Below is a small trained network, with its code and all its weights. Each question gives an input and a target symbol and asks what happens when units are switched off, that is, made to give their printed mean instead of their output.

import numpy as np


def w(rows, s, z=0):
    codes = np.array(rows[::2]) - 128.0
    scale = np.full(codes.shape[1], s)
    scale[-1] = z or s
    return codes * scale


def norm(h):
    return h / np.sqrt((h * h).mean(-1, keepdims=True) + 1e-5)


def f(y):
    return y / 2 * (1 + np.tanh(0.7978845608 * (y + 0.044715 * y**3)))


def softmax(a):
    e = np.exp(a - a.max(-1, keepdims=True))
    return e / e.sum(-1, keepdims=True)


def log_softmax(a):
    a = a - a.max(-1, keepdims=True)
    return a - np.log(np.exp(a).sum(-1, keepdims=True))


def net(x, mask):
    ids = ['βεθξπτψ'.index(c) for c in x.split()]
    T = len(ids)
    res = E[ids] + P[:T]
    r = norm(res)
    for j in range(2):
        rows = slice(3 * j, 3 * j + 3)
        q, k, v = (r @ M[0][rows].T for M in (Q, K, V))
        z = softmax(np.where(np.tri(T) > 0, q @ k.T / 3**0.5, -1e9)) @ v
        o = O[0][rows]
        res = res + np.where(mask[j], z, o[:, -1]) @ o[:, :-1]
    y = f(norm(res) @ A[0][:, :-1].T + A[0][:, -1])
    res = res + np.where(mask[2:26], y, B[0][:, -1]) @ B[0][:, :-1]
    return log_softmax(norm(res)[-1] @ U[:, :-1].T + U[:, -1])


Q, K, V, O, A, B = {}, {}, {}, {}, {}, {}
E = w([
[253,97,139],'β',
[87,73,83],'ε',
[86,46,121],'θ',
[177,194,91],'ξ',
[32,168,142],'π',
[130,114,227],'τ',
[116,94,131],'ψ',
],0.0051)
P = w([
[211,12,59],'0',
[168,55,75],'1',
[138,89,78],'2',
[102,132,88],'3',
[82,148,88],'4',
[83,146,85],'5',
],0.0011)
Q[0] = w([
[131,153,151],'head 0',
[74,125,59],'head 0',
[108,140,105],'head 0',
[156,161,140],'head 1',
[3,66,68],'head 1',
[126,134,159],'head 1',
],0.026)
K[0] = w([
[159,129,104],'head 0',
[88,112,251],'head 0',
[134,110,151],'head 0',
[120,134,164],'head 1',
[80,171,2],'head 1',
[138,142,156],'head 1',
],0.018)
V[0] = w([
[108,103,126],'head 0',
[141,141,135],'head 0',
[131,97,254],'head 0',
[120,210,82],'head 1',
[112,136,255],'head 1',
[122,201,100],'head 1',
],0.0083)
O[0] = w([
[153,135,138,204],'head 0',
[112,123,123,84],'head 0',
[188,35,9,145],'head 0',
[111,129,221,48],'head 1',
[204,2,74,5],'head 1',
[122,109,215,44],'head 1',
],0.0071,0.0027)
A[0] = w([
[128,127,133,148],'neuron 0',
[35,123,142,67],'neuron 1',
[129,124,128,148],'neuron 2',
[136,115,123,114],'neuron 3',
[117,104,177,129],'neuron 4',
[107,148,125,73],'neuron 5',
[113,110,164,96],'neuron 6',
[134,117,115,78],'neuron 7',
[129,140,137,81],'neuron 8',
[186,87,160,206],'neuron 9',
[8,103,103,248],'neuron 10',
[130,115,123,142],'neuron 11',
[124,127,111,68],'neuron 12',
[122,119,91,55],'neuron 13',
[95,154,90,190],'neuron 14',
[129,138,134,85],'neuron 15',
[127,127,129,129],'neuron 16',
[122,132,125,78],'neuron 17',
[128,121,128,155],'neuron 18',
[104,125,131,102],'neuron 19',
[130,127,128,125],'neuron 20',
[104,88,207,131],'neuron 21',
[125,131,131,114],'neuron 22',
[71,8,125,115],'neuron 23',
],0.012,0.0013)
B[0] = w([
[127,127,123,130],'neuron 0',
[219,179,104,215],'neuron 1',
[129,123,131,129],'neuron 2',
[137,113,149,124],'neuron 3',
[52,152,117,154],'neuron 4',
[120,174,120,148],'neuron 5',
[76,132,113,141],'neuron 6',
[130,109,151,125],'neuron 7',
[127,143,104,126],'neuron 8',
[109,132,227,145],'neuron 9',
[234,46,133,255],'neuron 10',
[134,110,143,128],'neuron 11',
[115,121,146,129],'neuron 12',
[85,99,169,148],'neuron 13',
[72,138,184,208],'neuron 14',
[127,141,111,126],'neuron 15',
[128,128,128,128],'neuron 16',
[129,136,131,126],'neuron 17',
[129,121,133,130],'neuron 18',
[153,137,124,136],'neuron 19',
[129,126,129,126],'neuron 20',
[2,173,115,199],'neuron 21',
[130,134,123,128],'neuron 22',
[254,19,87,184],'neuron 23',
],0.018,0.0045)
U = w([
[124,123,250,50],'β',
[240,194,145,135],'ε',
[129,86,139,60],'θ',
[69,200,137,254],'ξ',
[130,112,13,108],'π',
[142,104,136,52],'τ',
[20,52,159,126],'ψ',
],0.013,0.0055)

Each question gives the input, a string of symbols that net reads in full, and the target symbol t.
The units are the heads (3 rows each of Q, K, V and O) and the neurons (one row each of A and B). Each row of codes is followed by its name. A weight is (code - 128) times the scale printed after its matrix; where a second scale follows, it is the last column's (O, A, B and U).
mask holds one flag per unit, heads first, then neurons. A switched-off unit (its flag False) gives its mean, the last column of its rows in O or B, instead of its output. The means were averaged over made-up inputs and are rounded, as every weight is.
A unit's drop is (log p(t) with every unit on - log p(t) with that unit switched off) / (log p(t) with every unit on - log p(t) with every unit switched off).
The circuit of an input: a set's keep is (log p(t) with only the set's units on - log p(t) with every unit switched off) / (log p(t) with every unit on - log p(t) with every unit switched off). Starting from the 12 units with the biggest drops (on a tie, the unit counted first), units are removed one at a time, each time the one whose removal leaves the highest keep (on an exact tie, the one counted first), for as long as the keep stays at least 0.8.
circuit, biggest first: the units of the circuit, biggest drop first
unit that matters most: the unit with the biggest drop
top k neurons: the k neurons with the biggest drops, biggest first
heads that matter: for each layer, one digit per head in row order, 1 if its drop is at least 0.15 and else 0, layers parted by /
drop of u: that unit's drop, to one decimal
input ξ ε β β ξ, target ξ: top 2 neurons -> neuron 10; neuron 23
input ψ θ ψ, target ψ: circuit, biggest first -> neuron 1; head 1; neuron 14
input ψ ψ ψ τ ξ, target π: heads that matter -> 11
input π β ψ, target ψ: unit that matters most -> head 1
input ψ ε ξ π θ, target ξ: top 3 neurons -> neuron 21; neuron 23; neuron 4
input ξ π π ψ β π, target ξ: top 2 neurons -> neuron 21; neuron 23
input β ξ β β, target ξ: top 3 neurons -> neuron 10; neuron 23; neuron 1
input ψ ψ θ ξ ξ π, target ξ: drop of neuron 23 -> 0.0
input ψ ξ π ψ ψ, target ξ: drop of head 1 -> 1.0
input ε ε ψ π θ, target ε: heads that matter -> 01
input ψ ξ ψ ψ, target ξ: drop of head 1 -> 0.9
input ε ψ ψ ξ, target ξ: top 3 neurons -> neuron 10; neuron 23; neuron 1
input ξ ξ ε, target ξ: heads that matter -> 11
input ψ ψ π ψ π, target π: top 3 neurons -> neuron 21; neuron 23; neuron 1
